Look-ups in named tables: a row name and a column name give one cell, copied from the table.

Mafan =
	Zis	Nenuni	Nemager	Fozi	Zipifim	Vidab
Repufi	4.66	-5.28	2.92	0.47	2.84	2.67
Miv	2.45	-0.98	2.48	-0.49	3.17	2.76
Mik	3.92	-2.55	3.47	3.13	1.78	1.62
Nurogo	1.54	0.61	2.24	0.80	2.81	3.14
Zab	3.96	0.21	2.84	4.62	0.51	1.11
Lepu	0.81	1.38	2.15	1.63	2.62	3.51
Tideb	3.57	1.42	3.31	6.42	0.08	0.69
Tev	0.36	2.71	2.05	2.03	2.27	3.45
Bituda	2.64	3.54	3.53	6.33	-0.64	0.70
Ful	-0.35	4.11	2.20	2.62	2.25	3.61
Teli	2.36	5.28	2.61	8.14	-0.50	0.79
Kiv	-0.87	5.61	1.56	2.99	2.23	3.59
Rudu	1.10	5.56	0.92	8.05	-1.62	0.35

Tideb, Zipifim => 0.08
Miv, Fozi => -0.49
Repufi, Vidab => 2.67
Kiv, Zipifim => 2.23
Ful, Vidab => 3.61
Bituda, Fozi => 6.33
Kiv, Zis => -0.87
Rudu, Zis => 1.10
Ful, Fozi => 2.62
Ful, Nenuni => 4.11
Nurogo, Nenuni => 0.61
Teli, Zis => 2.36
Zab, Vidab => 1.11
Tideb, Vidab => 0.69
Miv, Nenuni => -0.98
Zab, Zis => 3.96
Miv, Vidab => 2.76

Nokefi.tsv
	Nabasod	Dezarob	Loviga
Dip	13	204	156
Des	37	108	132
Rolapu	13	156	37
Pafol	13	61	108
Ses	37	85	61

Loviga of Dip: 156
Dezarob of Ses: 85
Dezarob of Des: 108
Nabasod of Rolapu: 13
Nabasod of Ses: 37
Loviga of Ses: 61
Loviga of Pafol: 108
Nabasod of Dip: 13
Dezarob of Dip: 204
Loviga of Des: 132
Nabasod of Des: 37
Loviga of Rolapu: 37
Dezarob of Rolapu: 156
Dezarob of Pafol: 61
Nabasod of Pafol: 13
Row with the largest Loviga: Dip

Fumuvo:
|  | Zek | Gute | Derezi | Zud |
|---|---|---|---|---|
| Lum | 56.9 | 19.1 | 29.8 | 55.7 |
| Fifu | 41.6 | 51.3 | 45.0 | 35.2 |
| Nimib | 40.9 | 35.3 | 33.8 | 5.4 |
| Rigu | 53.1 | 36.9 | 72.2 | 56.5 |
| Liv | 87.6 | 16.4 | 44.1 | 53.5 |
| Neb | 59.0 | 40.2 | 55.7 | 18.0 |
| Ril | 33.7 | 37.9 | 71.7 | 61.2 |
| Zozeg | 35.2 | 65.8 | 22.5 | 46.0 |
| Kurebe | 18.2 | 58.6 | 39.4 | 57.6 |

Rigu, Derezi -> 72.2
Kurebe, Zud -> 57.6
Zozeg, Derezi -> 22.5
Neb, Derezi -> 55.7
Lum, Gute -> 19.1
Neb, Gute -> 40.2
Liv, Zek -> 87.6
Ril, Zek -> 33.7
Kurebe, Derezi -> 39.4
Nimib, Derezi -> 33.8
Which row has the largest Derezi? Rigu

Vazi.csv
,Sapesom,Muni,Tem,Rolu,Nub
Sot,12,189,122,121,205
Sas,42,161,138,112,224
Kizole,171,181,160,190,159

What is the Nub of Sot in Vazi? 205
What is the Sapesom of Sot in Vazi? 12
What is the Muni of Kizole in Vazi? 181
What is the Nub of Sas in Vazi? 224
What is the Sapesom of Kizole in Vazi? 171
What is the Tem of Sot in Vazi? 122
What is the Rolu of Sas in Vazi? 112
What is the Muni of Sas in Vazi? 161
What is the Tem of Kizole in Vazi? 160
What is the Sapesom of Sas in Vazi? 42
Which row has the largest Sapesom? Kizole

Table Poneb
         Letobov  Tofop  Giguzog  Lubi  Nutimo   Fof  Vokefaf
Vaf         -418   -369      104    70    -376  -366     -119
Sazusu       100   -241       52    51    -496    59     -602
Ras         -495   -295      127  -237     -96  -543       39
Biv          194    410      -49  -667    -600   659     -378
Fulekiz      636    551     -162  -735    -729   937     -833
Zad         -345   -524     -299   244       0  -213     -255
Favivov      629    390     -148  -573    -583   747     -956
Dev          -78    134      103  -376    -563   384     -440
Kaset       -262    208      197  -406    -341    76      -64

Ras, Tofop: -295
Kaset, Nutimo: -341
Vaf, Giguzog: 104
Ras, Nutimo: -96
Sazusu, Fof: 59
Fulekiz, Nutimo: -729
Sazusu, Tofop: -241

Table Pivugo
	Pep	Pimeken	Dapu	Beko	Gara	Nosed	Nunak	Rivafop	Bapof
Lepe	184	167	86	172	125	86	129	105	169
Noz	140	129	118	141	119	65	125	127	66
Pudan	141	154	164	150	162	207	153	139	216
Fugerar	108	120	184	125	157	212	156	175	164
Pumos	94	109	193	104	138	163	143	176	85
Vunimeb	173	153	87	162	126	72	130	97	118
Dirom	107	102	178	109	129	137	135	169	61
Zezuni	127	136	181	130	158	224	157	161	195
Guzugon	126	120	144	118	120	89	122	151	53
Lisop	107	114	193	123	155	214	163	167	171
Menuri	185	172	88	169	145	105	134	100	179
Lozup	182	165	89	161	128	66	119	106	129
Pabimap	107	113	159	111	127	116	130	163	50

Pudan, Dapu: 164
Guzugon, Gara: 120
Fugerar, Gara: 157
Fugerar, Pep: 108
Zezuni, Pep: 127
Fugerar, Rivafop: 175
Lepe, Dapu: 86
Pudan, Nosed: 207

Vus
|  | Vesapi | Nat | Logoke | Zom | Kepezo | Par |
|---|---|---|---|---|---|---|
| Vuvik | 0.63 | 0.22 | 0.35 | 0.70 | 0.10 | 0.73 |
| Sop | 0.50 | 0.35 | 0.22 | 0.67 | 0.25 | 0.76 |
| Pon | 0.59 | 0.17 | 0.23 | 0.57 | 0.24 | 0.66 |
| Busatib | 0.35 | 0.14 | 0.57 | 0.51 | 0.34 | 0.72 |
| Davovum | 0.29 | 0.39 | 0.45 | 0.63 | 0.55 | 0.54 |
| Pusopo | 0.32 | 0.30 | 0.36 | 0.68 | 0.37 | 0.76 |
| Pokova | 0.57 | 0.76 | 0.23 | 0.08 | 0.40 | 0.15 |
| Bal | 0.50 | 0.25 | 0.23 | 0.45 | 0.26 | 0.67 |
| Gego | 0.49 | 0.12 | 0.37 | 0.61 | 0.14 | 0.53 |
| Gebuk | 0.12 | 0.61 | 0.55 | 0.31 | 0.70 | 0.08 |
| Gupiti | 0.63 | 0.59 | 0.10 | 0.62 | 0.49 | 0.47 |
| Mesika | 0.33 | 0.37 | 0.38 | 0.39 | 0.31 | 0.59 |
| Gizik | 0.58 | 0.24 | 0.54 | 0.43 | 0.24 | 0.27 |

Gebuk, Nat -> 0.61
Gupiti, Par -> 0.47
Vuvik, Par -> 0.73
Busatib, Kepezo -> 0.34
Mesika, Kepezo -> 0.31
Pokova, Par -> 0.15
Pokova, Zom -> 0.08
Mesika, Logoke -> 0.38
Bal, Nat -> 0.25
Mesika, Par -> 0.59
Pon, Logoke -> 0.23

Tanasob =
,Vunar,Ruku,Ziz,Nogusam,Rirora,Fevel,Bibuz,Bideko,Nadoku
Kilu,101,108,130,176,123,129,10,168,122
Rab,185,121,127,112,123,131,149,194,83
Liponen,205,123,127,58,121,142,245,199,71
Vugof,152,134,120,169,131,104,36,192,100

Ruku of Kilu is 108
Rirora of Kilu is 123
Fevel of Vugof is 104
Vunar of Liponen is 205
Rirora of Vugof is 131
Bibuz of Liponen is 245
Nogusam of Liponen is 58
Fevel of Liponen is 142
Ruku of Liponen is 123
Nadoku of Liponen is 71
Nogusam of Rab is 112
Row with the largest Bideko: Liponen

Mez
         Misip  Nesetad
Sizopip     85      379
Gora       365     -514
Tadu      -398     -379
Vumos     -820      236
Sibu      -652      435
Nevozi    -123     -506
Fut         29     -243
Muzepes    980     -157

Nesetad of Nevozi = -506
Nesetad of Gora = -514
Nesetad of Muzepes = -157
Nesetad of Vumos = 236
Misip of Nevozi = -123
Nesetad of Tadu = -379
Nesetad of Fut = -243
Misip of Tadu = -398
Misip of Muzepes = 980
Misip of Gora = 365
Nesetad of Sibu = 435
Misip of Sizopip = 85

Tezima
columns: Veb, Kaser, Sika, Lurabi, Gor, Mub, Loleso
Gogul: [82, 183, 156, 113, 140, 92, 167]
Vev: [118, 119, 107, 152, 139, 131, 86]
Ratudoz: [190, 58, 162, 172, 175, 174, 130]
Faveg: [134, 123, 86, 101, 142, 162, 71]
Kenu: [154, 55, 203, 124, 144, 137, 177]
Pidam: [144, 47, 193, 174, 199, 117, 66]
Lalo: [114, 70, 117, 154, 156, 101, 120]
Dolefi: [146, 124, 148, 123, 127, 123, 155]
Rem: [179, 121, 105, 100, 104, 146, 139]
Zuzara: [160, 134, 115, 169, 192, 109, 100]
Poduf: [134, 104, 130, 149, 106, 122, 143]
Nalumor: [76, 50, 159, 132, 96, 162, 57]
Toko: [118, 156, 162, 84, 74, 165, 151]

Gogul, Kaser -> 183
Gogul, Sika -> 156
Pidam, Veb -> 144
Lalo, Mub -> 101
Zuzara, Loleso -> 100
Poduf, Mub -> 122
Lalo, Loleso -> 120
Faveg, Veb -> 134
Faveg, Sika -> 86
Dolefi, Kaser -> 124

Table Purit
,Pitet,Fuf,Gim,Maso,Zamu,Saturu
Masobed,509,106,569,106,101,75
Vola,98,435,392,444,398,545
Bega,603,183,297,355,364,363
Mog,495,89,393,309,249,351
Femulas,956,782,62,117,380,144

Vola, Fuf => 435
Masobed, Fuf => 106
Mog, Gim => 393
Femulas, Pitet => 956
Bega, Maso => 355
Bega, Saturu => 363
Femulas, Maso => 117
Vola, Pitet => 98
Mog, Fuf => 89
Vola, Gim => 392
Mog, Saturu => 351
Bega, Pitet => 603
Mog, Maso => 309
Row with the largest Pitet: Femulas

Pav:
|  | Kos | Gom | Lam | Rozurob | Vizer | Vib |
|---|---|---|---|---|---|---|
| Dodil | 28.60 | 69.84 | -31.92 | 64.78 | 4.20 | -93.62 |
| Vulugib | -20.12 | -61.57 | 88.24 | 52.28 | 52.43 | 26.45 |
| Lem | -15.52 | 2.01 | -34.26 | -21.50 | -26.25 | 8.98 |
| Tuzeti | 28.53 | 23.70 | -25.69 | 27.48 | -55.18 | -12.02 |

Lem, Kos: -15.52
Tuzeti, Vib: -12.02
Vulugib, Vizer: 52.43
Tuzeti, Rozurob: 27.48
Lem, Vizer: -26.25
Vulugib, Vib: 26.45
Vulugib, Lam: 88.24
Lem, Vib: 8.98
Dodil, Rozurob: 64.78
Lem, Rozurob: -21.50
Tuzeti, Lam: -25.69
Vulugib, Gom: -61.57
Dodil, Lam: -31.92
Tuzeti, Gom: 23.70
Vulugib, Kos: -20.12
Tuzeti, Kos: 28.53
Vulugib, Rozurob: 52.28
Dodil, Gom: 69.84
Dodil, Kos: 28.60

